Below is a small trained network, with its code and all its weights. Each question gives an input and a target symbol and asks what happens when units are switched off, that is, made to give their printed mean instead of their output.

import numpy as np


def w(rows, s, z=0):
    codes = np.array(rows[::2]) - 128.0
    scale = np.full(codes.shape[1], s)
    scale[-1] = z or s
    return codes * scale


def norm(h):
    return h / np.sqrt((h * h).mean(-1, keepdims=True) + 1e-5)


def f(y):
    return y / 2 * (1 + np.tanh(0.7978845608 * (y + 0.044715 * y**3)))


def softmax(a):
    e = np.exp(a - a.max(-1, keepdims=True))
    return e / e.sum(-1, keepdims=True)


def log_softmax(a):
    a = a - a.max(-1, keepdims=True)
    return a - np.log(np.exp(a).sum(-1, keepdims=True))


def net(x, mask):
    ids = ['Παβγεζηθλμξσφψω'.index(c) for c in x.split()]
    T = len(ids)
    res = E[ids] + P[:T]
    u = 0
    for l in range(2):
        q, k, v = (norm(res) @ M[l].T for M in (Q, K, V))
        z = softmax(np.where(np.tri(T) > 0, q @ k.T / 4**0.5, -1e9)) @ v
        res = res + np.where(mask[u], z, O[l][:, -1]) @ O[l][:, :-1]
        u += 1
        y = f(norm(res) @ A[l][:, :-1].T + A[l][:, -1])
        res = res + np.where(mask[u : u + 12], y, B[l][:, -1]) @ B[l][:, :-1]
        u += 12
    return log_softmax(norm(res)[-1] @ U[:, :-1].T + U[:, -1])


Q, K, V, O, A, B = {}, {}, {}, {}, {}, {}
E = w([
[63,161,99],'Π',
[151,103,132],'α',
[196,102,116],'β',
[58,161,101],'γ',
[93,104,142],'ε',
[61,160,96],'ζ',
[151,101,133],'η',
[103,98,138],'θ',
[124,154,92],'λ',
[123,157,216],'μ',
[222,203,181],'ξ',
[122,135,140],'σ',
[124,131,143],'φ',
[123,135,141],'ψ',
[203,237,3],'ω',
],0.0029)
P = w([
[187,72,253],'0',
[173,128,216],'1',
[161,146,198],'2',
[147,148,184],'3',
[132,146,176],'4',
[119,145,175],'5',
[110,148,159],'6',
[105,152,152],'7',
[97,165,153],'8',
[96,167,145],'9',
[91,173,140],'10',
[74,163,139],'11',
[72,162,125],'12',
[68,158,123],'13',
],0.00052)
Q[0] = w([
[127,251,27],'L0H0',
[163,20,138],'L0H0',
[136,35,196],'L0H0',
[159,31,117],'L0H0',
],0.003)
K[0] = w([
[140,248,33],'L0H0',
[158,33,161],'L0H0',
[128,29,191],'L0H0',
[194,5,147],'L0H0',
],0.0034)
V[0] = w([
[176,172,106],'L0H0',
[249,99,68],'L0H0',
[165,150,129],'L0H0',
[75,142,59],'L0H0',
],0.0015)
O[0] = w([
[191,57,135,95],'L0H0',
[247,23,43,1],'L0H0',
[158,87,115,112],'L0H0',
[106,151,211,113],'L0H0',
],0.0012,0.00084)
A[0] = w([
[190,56,13,85],'L0N0',
[144,103,53,69],'L0N1',
[150,153,139,147],'L0N2',
[91,94,203,176],'L0N3',
[191,107,177,7],'L0N4',
[132,130,128,136],'L0N5',
[109,83,174,154],'L0N6',
[120,140,61,87],'L0N7',
[100,139,223,171],'L0N8',
[133,138,119,130],'L0N9',
[97,128,4,81],'L0N10',
[210,104,106,168],'L0N11',
],0.0032,0.0014)
B[0] = w([
[50,249,59,72],'L0N0',
[90,209,161,69],'L0N1',
[132,110,124,141],'L0N2',
[246,113,50,222],'L0N3',
[91,127,200,78],'L0N4',
[130,123,128,131],'L0N5',
[192,99,76,167],'L0N6',
[111,144,220,99],'L0N7',
[191,123,37,246],'L0N8',
[121,128,137,126],'L0N9',
[160,136,240,105],'L0N10',
[22,50,80,115],'L0N11',
],0.0014,0.0013)
Q[1] = w([
[95,187,71],'L1H0',
[166,29,138],'L1H0',
[197,3,113],'L1H0',
[214,7,120],'L1H0',
],0.0042)
K[1] = w([
[203,173,73],'L1H0',
[74,43,136],'L1H0',
[81,33,81],'L1H0',
[73,3,67],'L1H0',
],0.0037)
V[1] = w([
[82,198,39],'L1H0',
[6,44,157],'L1H0',
[152,215,161],'L1H0',
[79,102,236],'L1H0',
],0.0018)
O[1] = w([
[181,133,60,164],'L1H0',
[48,5,106,44],'L1H0',
[209,133,154,91],'L1H0',
[116,56,181,3],'L1H0',
],0.0025,0.00064)
A[1] = w([
[203,132,237,78],'L1N0',
[135,155,101,228],'L1N1',
[252,171,174,12],'L1N2',
[99,98,144,2],'L1N3',
[110,61,137,122],'L1N4',
[228,59,116,156],'L1N5',
[107,118,118,15],'L1N6',
[167,184,132,107],'L1N7',
[173,141,77,233],'L1N8',
[134,109,124,208],'L1N9',
[71,199,171,172],'L1N10',
[212,88,116,136],'L1N11',
],0.0038,0.00085)
B[1] = w([
[11,220,109,91],'L1N0',
[151,73,146,215],'L1N1',
[41,134,61,168],'L1N2',
[92,179,88,71],'L1N3',
[191,245,101,111],'L1N4',
[121,114,249,196],'L1N5',
[91,158,105,96],'L1N6',
[193,94,86,173],'L1N7',
[137,8,160,248],'L1N8',
[156,134,133,154],'L1N9',
[161,65,215,191],'L1N10',
[80,95,216,171],'L1N11',
],0.0019,0.0012)
U = w([
[138,67,37,79],'Π',
[64,166,255,101],'α',
[119,130,137,1],'β',
[60,144,122,75],'γ',
[123,185,145,106],'ε',
[73,144,111,73],'ζ',
[124,192,150,125],'η',
[38,123,77,99],'θ',
[199,222,226,114],'λ',
[71,143,123,64],'μ',
[211,74,72,209],'ξ',
[65,121,58,118],'σ',
[128,202,148,128],'φ',
[163,11,236,223],'ψ',
[211,213,38,116],'ω',
],0.0093,0.0063)

Each question gives the input, a string of symbols that net reads in full, and the target symbol t.
The units are the heads (4 rows each of Q, K, V and O) and the neurons (one row each of A and B). Each row of codes is followed by its name. A weight is (code - 128) times the scale printed after its matrix; where a second scale follows, it is the last column's (O, A, B and U).
mask holds one flag per unit, layer by layer, with each layer's heads first. A switched-off unit (its flag False) gives its mean, the last column of its rows in O or B, instead of its output. The means were averaged over made-up inputs and are rounded, as every weight is.
A unit's drop is (log p(t) with every unit on - log p(t) with that unit switched off) / (log p(t) with every unit on - log p(t) with every unit switched off).
The circuit of an input: a set's keep is (log p(t) with only the set's units on - log p(t) with every unit switched off) / (log p(t) with every unit on - log p(t) with every unit switched off). Starting from the 12 units with the biggest drops (on a tie, the unit counted first), units are removed one at a time, each time the one whose removal leaves the highest keep (on an exact tie, the one counted first), for as long as the keep stays at least 0.8.
units of the circuit, in order: the units of the circuit, biggest drop first
top k neurons: the k neurons with the biggest drops, biggest first
k most important neurons of layer l: the k neurons of layer l with the biggest drops, biggest first
drop when u is switched off: that unit's drop, to one decimal
input η ζ Π ξ ξ Π, target λ: units of the circuit, in order => (L1H0; L1N10; L1N2; L1N0)
input ε α μ μ ζ ψ α β θ ε σ ε ψ, target ξ: units of the circuit, in order => (L1N5)
input γ μ Π, target α: top 2 neurons => (L1N10; L1N8)
input μ ψ ξ φ θ θ ω ε ψ, target ξ: 3 most important neurons of layer 1 => (L1N7; L1N2; L1N10)
input φ ω λ Π, target ω: units of the circuit, in order => (L1H0; L1N11)
input γ μ γ, target α: top 2 neurons => (L1N10; L1N8)
input ξ ζ γ, target λ: top 2 neurons => (L1N10; L1N2)
input ε γ ζ μ λ α α ε, target ξ: top 4 neurons => (L1N4; L1N10; L0N3; L1N2)
input θ σ ψ φ φ, target ξ: 2 most important neurons of layer 0 => (L0N8; L0N10)
input γ β λ ζ, target ξ: top 3 neurons => (L1N5; L1N11; L1N0)
input σ γ Π ω γ γ, target ω: 2 most important neurons of layer 1 => (L1N5; L1N11)
input μ μ ε α γ ε φ ζ α γ β θ ψ θ, target ξ: top 2 neurons => (L1N4; L0N3)
input η β γ ω γ, target ω: top 3 neurons => (L1N5; L1N2; L1N11)
input Π η ζ ξ η θ μ ε ε ω β θ, target ξ: top 4 neurons => (L1N4; L1N10; L0N3; L1N2)
input Π μ ε γ, target α: top 3 neurons => (L1N10; L1N2; L0N11)
input γ ψ γ σ σ, target ξ: top 4 neurons => (L0N8; L0N10; L1N7; L1N2)
input μ ω ξ α Π, target λ: top 2 neurons => (L1N10; L0N10)
input μ α Π, target α: top 3 neurons => (L1N10; L1N8; L1N2)
input σ θ ε λ σ σ φ Π γ Π θ ξ ε, target ξ: 3 most important neurons of layer 0 => (L0N3; L0N8; L0N11)
input α ω ψ ψ β σ η ξ φ γ φ, target ξ: most important neuron of layer 0 => (L0N10)
input ψ ζ σ φ α η η θ θ σ, target ξ: most important neuron of layer 0 => (L0N10)
input ζ λ γ Π, target ξ: drop when L1N0 is switched off => 0.3
input α β φ Π ω φ ω λ Π, target ω: drop when L1H0 is switched off => 0.9
